[[136 116 118 111 128]
 [134 121 115 134 154]
 [145  99 137 123 139]
 [146 147 145 121 110]]
=>
[[134 121 115 134 154]
 [146 147 145 121 110]]

[[135 127 140 129]
 [126 120 141 119]
 [140 143 123 141]
 [118 126 127 119]
 [133 121 143 128]
 [135 121 147 128]
 [132 132 133 130]
 [125 134 124 127]
 [134 143 117 143]
 [149 117 153 145]
 [119 130 100 154]]
=>
[[126 120 141 119]
 [118 126 127 119]
 [135 121 147 128]
 [125 134 124 127]
 [149 117 153 145]]

[[109 153 139 112 151 126 128]
 [154 110 122 143 106 124 140]]
=>
[[154 110 122 143 106 124 140]]

[[117 110 129 134 126 131 137 115 130]
 [128 115 133 156 142 132 135 144 138]
 [144 144 126 124 112 118 152 114 128]]
=>
[[128 115 133 156 142 132 135 144 138]]

[[139 130 116 131 133 132 137 129 140]
 [127 139 132 119 137 136 138 135 124]
 [125 144 134 117 138 138 137 137 122]
 [133 137 108 115 137 144 138 142 148]
 [138 129 147 153 128 113 132 108 113]
 [144 126 122 148 129 122 134 117 136]
 [128 139 125 119 136 137 137 135 133]
 [114 151 136 101 141 146 138 146 121]
 [132 137 137 135 132 126 134 123 121]
 [115 149 133  99 141 147 139 148 124]]
=>
[[127 139 132 119 137 136 138 135 124]
 [133 137 108 115 137 144 138 142 148]
 [144 126 122 148 129 122 134 117 136]
 [114 151 136 101 141 146 138 146 121]
 [115 149 133  99 141 147 139 148 124]]

[[110  99]
 [147 102]
 [108 111]
 [149 143]]
=>
[[147 102]
 [149 143]]
---
[[118 125 130 133 120]
 [127 131 143 106 152]
 [105 123 123 143 113]
 [108 109 118 138 100]
 [122 128 138 109 148]
 [146 139 151 109 154]
 [115 133 126 141 127]
 [136 135 146 115 144]]
=>
[[136 115 146 122 108 105 127 118]
 [135 133 139 128 109 123 131 125]
 [146 126 151 138 118 123 143 130]
 [115 141 109 109 138 143 106 133]
 [144 127 154 148 100 113 152 120]]

[[132 122 133 136 116 134 133 135 134 121]
 [130 121 138 144 120 134 131 133 131 113]
 [132 133 130 137 141 128 121 130 118 121]
 [134 135 125 136 144 127 119 131 116 123]
 [132 132 129 140 140 128 121 131 118 118]
 [131 122 134 149 126 132 125 133 125 108]
 [131 128 134 133 127 131 129 132 128 124]
 [132 134 130 124 134 130 128 131 126 133]
 [134 141 125 119 142 128 125 131 121 138]]
=>
[[134 132 131 131 132 134 132 130 132]
 [141 134 128 122 132 135 133 121 122]
 [125 130 134 134 129 125 130 138 133]
 [119 124 133 149 140 136 137 144 136]
 [142 134 127 126 140 144 141 120 116]
 [128 130 131 132 128 127 128 134 134]
 [125 128 129 125 121 119 121 131 133]
 [131 131 132 133 131 131 130 133 135]
 [121 126 128 125 118 116 118 131 134]
 [138 133 124 108 118 123 121 113 121]]

[[114 105 123 137 135 137 109 121 131 133 147 136 103 117]
 [147 127 130 104 142 123 126 129 132 124 134 147 129 132]
 [108 147 122 101 132 140 118 116 118 142 137 146 110 109]
 [147 106 151 139 124 103 132 142 152 146 102 123 147 146]
 [135 139 115 125 120 131 149 107 143 118 113 109 107 119]
 [107 145 118 135 149 150 111 144 141 134 127 145 126 116]]
=>
[[107 135 147 108 147 114]
 [145 139 106 147 127 105]
 [118 115 151 122 130 123]
 [135 125 139 101 104 137]
 [149 120 124 132 142 135]
 [150 131 103 140 123 137]
 [111 149 132 118 126 109]
 [144 107 142 116 129 121]
 [141 143 152 118 132 131]
 [134 118 146 142 124 133]
 [127 113 102 137 134 147]
 [145 109 123 146 147 136]
 [126 107 147 110 129 103]
 [116 119 146 109 132 117]]

[[132 127 135 123]
 [115 105 143 137]
 [121 118 133 124]
 [120 115 119 135]
 [130 119 116 132]
 [123 109 112 116]
 [123 129 112 137]
 [135 109 126 123]
 [114 117 124 131]
 [111 129 144 124]
 [130 123 126 131]
 [124 110 113 111]]
=>
[[124 130 111 114 135 123 123 130 120 121 115 132]
 [110 123 129 117 109 129 109 119 115 118 105 127]
 [113 126 144 124 126 112 112 116 119 133 143 135]
 [111 131 124 131 123 137 116 132 135 124 137 123]]

[[125 124]
 [111 150]]
=>
[[111 125]
 [150 124]]

[[118 129 123 107 109 150 143 125 155]
 [138 120 118 129 115 110 136 133 122]
 [134 129 142 115 118 118 107 114 127]
 [136 126 128 144 138 109 129 134 128]
 [133 126 131 129 126 109 129 128 138]]
=>
[[133 136 134 138 118]
 [126 126 129 120 129]
 [131 128 142 118 123]
 [129 144 115 129 107]
 [126 138 118 115 109]
 [109 109 118 110 150]
 [129 129 107 136 143]
 [128 134 114 133 125]
 [138 128 127 122 155]]

[[126 127 126 127 126 129 126 133 128 129 124 132 106 147]
 [126 127 127 127 126 130 125 133 128 131 125 132 107 147]
 [126 127 126 127 122 129 127 131 129 132 124 129 110 151]
 [126 129 126 127 129 129 104 132 128 126 129 149 132 130]
 [126 129 126 128 129 129 102 130 128 125 130 150 141 123]
 [125 127 127 127 120 130 124 130 130 136 124 128 110 158]]
=>
[[125 126 126 126 126 126]
 [127 129 129 127 127 127]
 [127 126 126 126 127 126]
 [127 128 127 127 127 127]
 [120 129 129 122 126 126]
 [130 129 129 129 130 129]
 [124 102 104 127 125 126]
 [130 130 132 131 133 133]
 [130 128 128 129 128 128]
 [136 125 126 132 131 129]
 [124 130 129 124 125 124]
 [128 150 149 129 132 132]
 [110 141 132 110 107 106]
 [158 123 130 151 147 147]]

[[127 106 115 123 135 142 141 128 122 119 112 144]
 [138 126 115 128 130 129 140 135 115 134 124 128]
 [121 111 133 129 127 110 133 122 127 141 113 118]
 [129 137 112 116 120 132 117 113 132 128 128 134]
 [127 119 126 136 128 126 128 139 127 130 123 122]
 [128 130 137 144 119 128 116 112 127 126 126 145]
 [136 135 135 122 123 137 126 118 136 121 130 128]]
=>
[[136 128 127 129 121 138 127]
 [135 130 119 137 111 126 106]
 [135 137 126 112 133 115 115]
 [122 144 136 116 129 128 123]
 [123 119 128 120 127 130 135]
 [137 128 126 132 110 129 142]
 [126 116 128 117 133 140 141]
 [118 112 139 113 122 135 128]
 [136 127 127 132 127 115 122]
 [121 126 130 128 141 134 119]
 [130 126 123 128 113 124 112]
 [128 145 122 134 118 128 144]]

[[122 131 146 135 119 138 119 129 137 117 143 143 127 124]
 [127 114 150 121 132 135 128 137 127 138 140 132 140 119]
 [136 139 147 124 127 123 130 137 131 132 148 131 143 127]
 [138 124 123 127 149 127 118 137 133 138 129 124 148 128]
 [108 124 109 122 129 121 120 140 118 125 118 122 134 124]
 [148 121 129 137 140 132 137 120 142 138 132 123 115 133]]
=>
[[148 108 138 136 127 122]
 [121 124 124 139 114 131]
 [129 109 123 147 150 146]
 [137 122 127 124 121 135]
 [140 129 149 127 132 119]
 [132 121 127 123 135 138]
 [137 120 118 130 128 119]
 [120 140 137 137 137 129]
 [142 118 133 131 127 137]
 [138 125 138 132 138 117]
 [132 118 129 148 140 143]
 [123 122 124 131 132 143]
 [115 134 148 143 140 127]
 [133 124 128 127 119 124]]
